Below is a small trained network, with its code and all its weights. Each question gives an input and a class and asks what happens when units are switched off, that is, made to give their printed mean instead of their output.

import numpy as np


def w(rows, s, z=0):
    codes = np.array(rows[::2]) - 128.0
    scale = np.full(codes.shape[1], s)
    scale[-1] = z or s
    return codes * scale


def norm(h):
    return h / np.sqrt((h * h).mean(-1, keepdims=True) + 1e-5)


def f(y):
    return y / 2 * (1 + np.tanh(0.7978845608 * (y + 0.044715 * y**3)))


def log_softmax(a):
    a = a - a.max(-1, keepdims=True)
    return a - np.log(np.exp(a).sum(-1, keepdims=True))


def net(x, mask):
    res = np.array(x, float).reshape(1, 7) / 4 @ E
    u = 0
    for l in range(2):
        y = f(norm(res) @ A[l][:, :-1].T + A[l][:, -1])
        res = res + np.where(mask[u : u + 7], y, B[l][:, -1]) @ B[l][:, :-1]
        u += 7
    return log_softmax(norm(res)[-1] @ U[:, :-1].T + U[:, -1])


A, B = {}, {}
E = w([
[143,73,124,202,78,94,79],'x0',
[81,64,67,136,122,171,99],'x1',
[40,173,176,138,108,67,74],'x2',
[195,170,234,197,196,172,140],'x3',
[25,151,172,28,168,129,96],'x4',
[107,253,79,169,97,81,221],'x5',
[125,209,189,107,197,107,111],'x6',
],0.004)
A[0] = w([
[72,143,49,75,160,135,100,167],'0.n0',
[215,122,160,153,21,63,123,191],'0.n1',
[80,91,95,93,11,140,68,86],'0.n2',
[125,177,116,201,111,118,98,131],'0.n3',
[26,75,3,129,78,58,82,8],'0.n4',
[200,209,166,138,169,132,198,55],'0.n5',
[155,37,212,169,118,255,93,134],'0.n6',
],0.0049,0.0019)
B[0] = w([
[174,160,165,49,145,220,162,200],'0.n0',
[87,158,82,184,225,193,169,213],'0.n1',
[58,171,111,179,70,253,166,207],'0.n2',
[164,121,114,86,170,65,186,155],'0.n3',
[58,76,118,168,39,189,79,245],'0.n4',
[116,120,44,186,89,18,58,196],'0.n5',
[228,76,172,184,199,143,97,252],'0.n6',
],0.0043,0.0026)
A[1] = w([
[119,181,39,205,108,81,175,137],'1.n0',
[120,165,139,79,239,126,120,252],'1.n1',
[94,222,208,87,143,121,62,117],'1.n2',
[31,223,253,77,195,83,65,61],'1.n3',
[69,124,117,88,69,130,141,87],'1.n4',
[26,74,54,156,24,145,78,115],'1.n5',
[23,48,72,169,9,190,112,67],'1.n6',
],0.0061,0.0022)
B[1] = w([
[218,209,146,82,81,101,127,206],'1.n0',
[74,76,95,131,88,150,167,204],'1.n1',
[44,85,117,181,189,2,132,194],'1.n2',
[66,62,95,118,114,11,117,235],'1.n3',
[141,80,122,194,49,170,111,160],'1.n4',
[97,164,212,122,95,198,38,236],'1.n5',
[112,200,154,96,62,128,55,254],'1.n6',
],0.006,0.005)
U = w([
[192,216,86,165,109,89,194,84],'0',
[89,80,72,58,127,212,194,1],'1',
[10,92,113,122,147,38,140,206],'2',
[173,61,151,188,198,179,116,156],'3',
[55,142,139,125,36,210,50,167],'4',
],0.011,0.0025)

Each question gives the input, the list of numbers given to net, and the class t.
The units are the neurons (one row each of A and B). Each row of codes is followed by its name. A weight is (code - 128) times the scale printed after its matrix; where a second scale follows, it is the last column's (A, B and U).
mask holds one flag per neuron, layer by layer. A switched-off neuron (its flag False) gives its mean, the last column of its row in B, instead of its output. The means were averaged over made-up inputs and are rounded, as every weight is.
A unit's drop is (log p(t) with every unit on - log p(t) with that unit switched off) / (log p(t) with every unit on - log p(t) with every unit switched off).
The circuit of an input: a set's keep is (log p(t) with only the set's units on - log p(t) with every unit switched off) / (log p(t) with every unit on - log p(t) with every unit switched off). Starting from the 12 units with the biggest drops (on a tie, the unit counted first), units are removed one at a time, each time the one whose removal leaves the highest keep (on an exact tie, the one counted first), for as long as the keep stays at least 0.8.
circuit, biggest first: the units of the circuit, biggest drop first
top k neurons: the k neurons with the biggest drops, biggest first
drop when u is switched off: that unit's drop, to one decimal
input [-4,8,-4,-3,-6,7,-3], class 4: circuit, biggest first	1.n5, 1.n6
input [5,2,-4,5,4,-2,4], class 3: circuit, biggest first	0.n6
input [-2,5,8,1,0,-8,2], class 2: circuit, biggest first	1.n3, 1.n2
input [1,1,-3,2,6,-6,2], class 3: top 2 neurons	0.n6, 1.n6
input [5,-8,0,3,-2,-1,-8], class 3: top 2 neurons	0.n6, 1.n6
input [-6,5,-6,4,0,-1,8], class 2: top 3 neurons	1.n1, 0.n5, 0.n1
input [7,-3,0,8,5,-4,3], class 2: top 2 neurons	1.n3, 1.n2
input [6,5,7,7,-7,4,-8], class 0: drop when 1.n4 is switched off	0.1
input [-6,-6,-3,-3,-1,-3,2], class 2: drop when 1.n5 is switched off	0.0
input [1,-6,4,8,8,8,-4], class 2: drop when 1.n3 is switched off	0.1
input [-8,5,-3,6,0,1,-4], class 3: drop when 0.n6 is switched off	0.3
